Here is a tiny trained network, its code and every weight. The questions are about switching its units off for an input and a target symbol, where a switched-off unit gives its printed mean instead of its output.

import numpy as np


def w(rows, s, z=0):
    codes = np.array(rows[::2]) - 128.0
    scale = np.full(codes.shape[1], s)
    scale[-1] = z or s
    return codes * scale


def f(y):
    return np.maximum(y, 0)


def softmax(a):
    e = np.exp(a - a.max(-1, keepdims=True))
    return e / e.sum(-1, keepdims=True)


def log_softmax(a):
    a = a - a.max(-1, keepdims=True)
    return a - np.log(np.exp(a).sum(-1, keepdims=True))


def net(x, mask):
    ids = ['αβγδζηθλμπτφψ'.index(c) for c in x.split()]
    T = len(ids)
    res = E[ids] + P[:T]
    r = res
    for j in range(2):
        rows = slice(3 * j, 3 * j + 3)
        q, k, v = (r @ M[0][rows].T for M in (Q, K, V))
        z = softmax(np.where(np.tri(T) > 0, q @ k.T / 3**0.5, -1e9)) @ v
        o = O[0][rows]
        res = res + np.where(mask[j], z, o[:, -1]) @ o[:, :-1]
    y = f(res @ A[0][:, :-1].T + A[0][:, -1])
    res = res + np.where(mask[2:6], y, B[0][:, -1]) @ B[0][:, :-1]
    return log_softmax(res[-1] @ U[:, :-1].T + U[:, -1])


Q, K, V, O, A, B = {}, {}, {}, {}, {}, {}
E = w([
[165,78,129,126,196,117],'α',
[129,145,136,148,147,62],'β',
[142,122,162,158,160,110],'γ',
[132,144,124,171,129,74],'δ',
[194,134,207,148,106,144],'ζ',
[121,100,120,77,107,104],'η',
[128,129,96,83,170,36],'θ',
[110,175,169,195,57,78],'λ',
[149,251,186,209,203,37],'μ',
[135,141,96,133,130,48],'π',
[148,140,84,151,150,11],'τ',
[187,86,122,199,161,132],'φ',
[127,122,111,83,89,72],'ψ',
],0.02)
P = w([
[254,36,166,42,44,24],'0',
[142,90,125,70,139,99],'1',
[141,93,121,87,134,109],'2',
[145,90,116,103,129,115],'3',
[147,100,119,133,130,105],'4',
[155,100,113,164,130,105],'5',
[165,101,111,179,135,107],'6',
[175,102,106,188,132,110],'7',
[184,109,101,215,127,106],'8',
[195,111,103,217,130,107],'9',
[198,99,87,214,113,111],'10',
],0.0091)
Q[0] = w([
[249,112,230,123,107,30],'head 1',
[91,1,125,165,92,35],'head 1',
[212,29,83,157,136,112],'head 1',
[244,74,94,157,180,68],'head 2',
[14,137,60,89,63,184],'head 2',
[173,120,50,149,223,124],'head 2',
],0.0082)
K[0] = w([
[143,108,183,155,89,95],'head 1',
[154,157,174,171,99,132],'head 1',
[139,165,161,151,122,154],'head 1',
[187,6,122,108,110,103],'head 2',
[98,145,159,151,161,151],'head 2',
[168,105,75,105,157,101],'head 2',
],0.016)
V[0] = w([
[160,49,122,139,151,229],'head 1',
[136,83,151,130,254,105],'head 1',
[219,198,229,101,110,173],'head 1',
[133,37,156,140,175,143],'head 2',
[197,228,136,215,152,137],'head 2',
[157,68,168,207,118,106],'head 2',
],0.0089)
O[0] = w([
[212,86,134,198,15,69,49],'head 1',
[247,188,197,37,100,156,178],'head 1',
[19,235,215,214,43,149,215],'head 1',
[129,166,254,158,156,171,204],'head 2',
[160,143,134,248,236,72,123],'head 2',
[222,81,115,206,123,54,251],'head 2',
],0.0092,0.011)
A[0] = w([
[255,157,89,64,156,100,2],'neuron 1',
[122,22,108,109,165,134,92],'neuron 2',
[146,147,54,160,8,104,183],'neuron 3',
[166,56,193,97,17,150,158],'neuron 4',
],0.0073,0.0064)
B[0] = w([
[10,217,78,2,163,24,212],'neuron 1',
[161,70,120,69,88,37,145],'neuron 2',
[150,88,94,135,170,103,211],'neuron 3',
[116,29,125,52,143,150,254],'neuron 4',
],0.0091,0.0066)
U = w([
[33,73,250,115,123,61,246],'α',
[98,96,170,141,134,119,222],'β',
[154,100,167,148,123,149,124],'γ',
[185,102,89,164,145,164,159],'δ',
[31,75,242,191,2,102,29],'ζ',
[58,73,124,114,56,160,90],'η',
[62,131,144,104,74,102,3],'θ',
[14,60,76,196,180,158,167],'λ',
[94,209,186,136,135,156,125],'μ',
[125,142,58,126,94,129,153],'π',
[104,124,80,134,135,81,49],'τ',
[217,73,160,163,143,99,76],'φ',
[59,87,96,120,59,138,86],'ψ',
],0.0059,0.0056)

Each question gives the input, a string of symbols that net reads in full, and the target symbol t.
The units are the heads (3 rows each of Q, K, V and O) and the neurons (one row each of A and B). Each row of codes is followed by its name. A weight is (code - 128) times the scale printed after its matrix; where a second scale follows, it is the last column's (O, A, B and U).
mask holds one flag per unit, heads first, then neurons. A switched-off unit (its flag False) gives its mean, the last column of its rows in O or B, instead of its output. The means were averaged over made-up inputs and are rounded, as every weight is.
A unit's drop is (log p(t) with every unit on - log p(t) with that unit switched off) / (log p(t) with every unit on - log p(t) with every unit switched off).
The circuit of an input: a set's keep is (log p(t) with only the set's units on - log p(t) with every unit switched off) / (log p(t) with every unit on - log p(t) with every unit switched off). Starting from all 6 units, units are removed one at a time, each time the one whose removal leaves the highest keep (on an exact tie, the one counted first), for as long as the keep stays at least 0.8.
circuit, biggest first: the units of the circuit, biggest drop first
unit that matters most: the unit with the biggest drop
top k neurons: the k neurons with the biggest drops, biggest first
heads that matter: for each layer, one digit per head in row order, 1 if its drop is at least 0.15 and else 0, layers parted by /
drop of u: that unit's drop, to one decimal
input φ α μ τ μ β, target μ: circuit, biggest first : (head 1; neuron 4)
input φ α φ φ α, target φ: unit that matters most : head 2
input φ φ α λ λ λ φ φ, target λ: heads that matter : 10
input ψ δ ζ η β λ, target λ: heads that matter : 11
input φ φ τ π δ δ, target φ: heads that matter : 11
input ζ α ψ φ μ φ φ α φ φ μ, target ζ: heads that matter : 10
input τ φ γ φ τ, target τ: heads that matter : 11
input μ θ φ φ π, target μ: heads that matter : 10
input λ φ τ α, target λ: heads that matter : 10
input φ φ π ζ, target φ: top 2 neurons : (neuron 1; neuron 3)
input φ η α ζ π η φ γ τ, target φ: circuit, biggest first : (head 2; neuron 1)
input φ ζ ψ η δ α φ γ, target φ: heads that matter : 11
input λ π φ α τ γ, target λ: heads that matter : 10
input φ φ θ τ, target φ: circuit, biggest first : (head 1)
input μ φ γ, target μ: circuit, biggest first : (head 1; neuron 4)
input τ θ α φ φ φ π α τ, target τ: circuit, biggest first : (neuron 1; head 1; head 2)
input φ φ β π φ θ τ π π, target φ: heads that matter : 01
input α π μ φ φ φ δ θ α β τ, target μ: drop of head 2 : 0.1
input ζ φ φ, target ζ: drop of head 1 : 1.0
input α φ τ φ ζ α γ, target ζ: drop of head 1 : 0.6
input ζ μ α δ δ, target ζ: circuit, biggest first : (head 1)
input ζ τ μ η α φ η ψ α, target ζ: drop of neuron 2 : 0.0
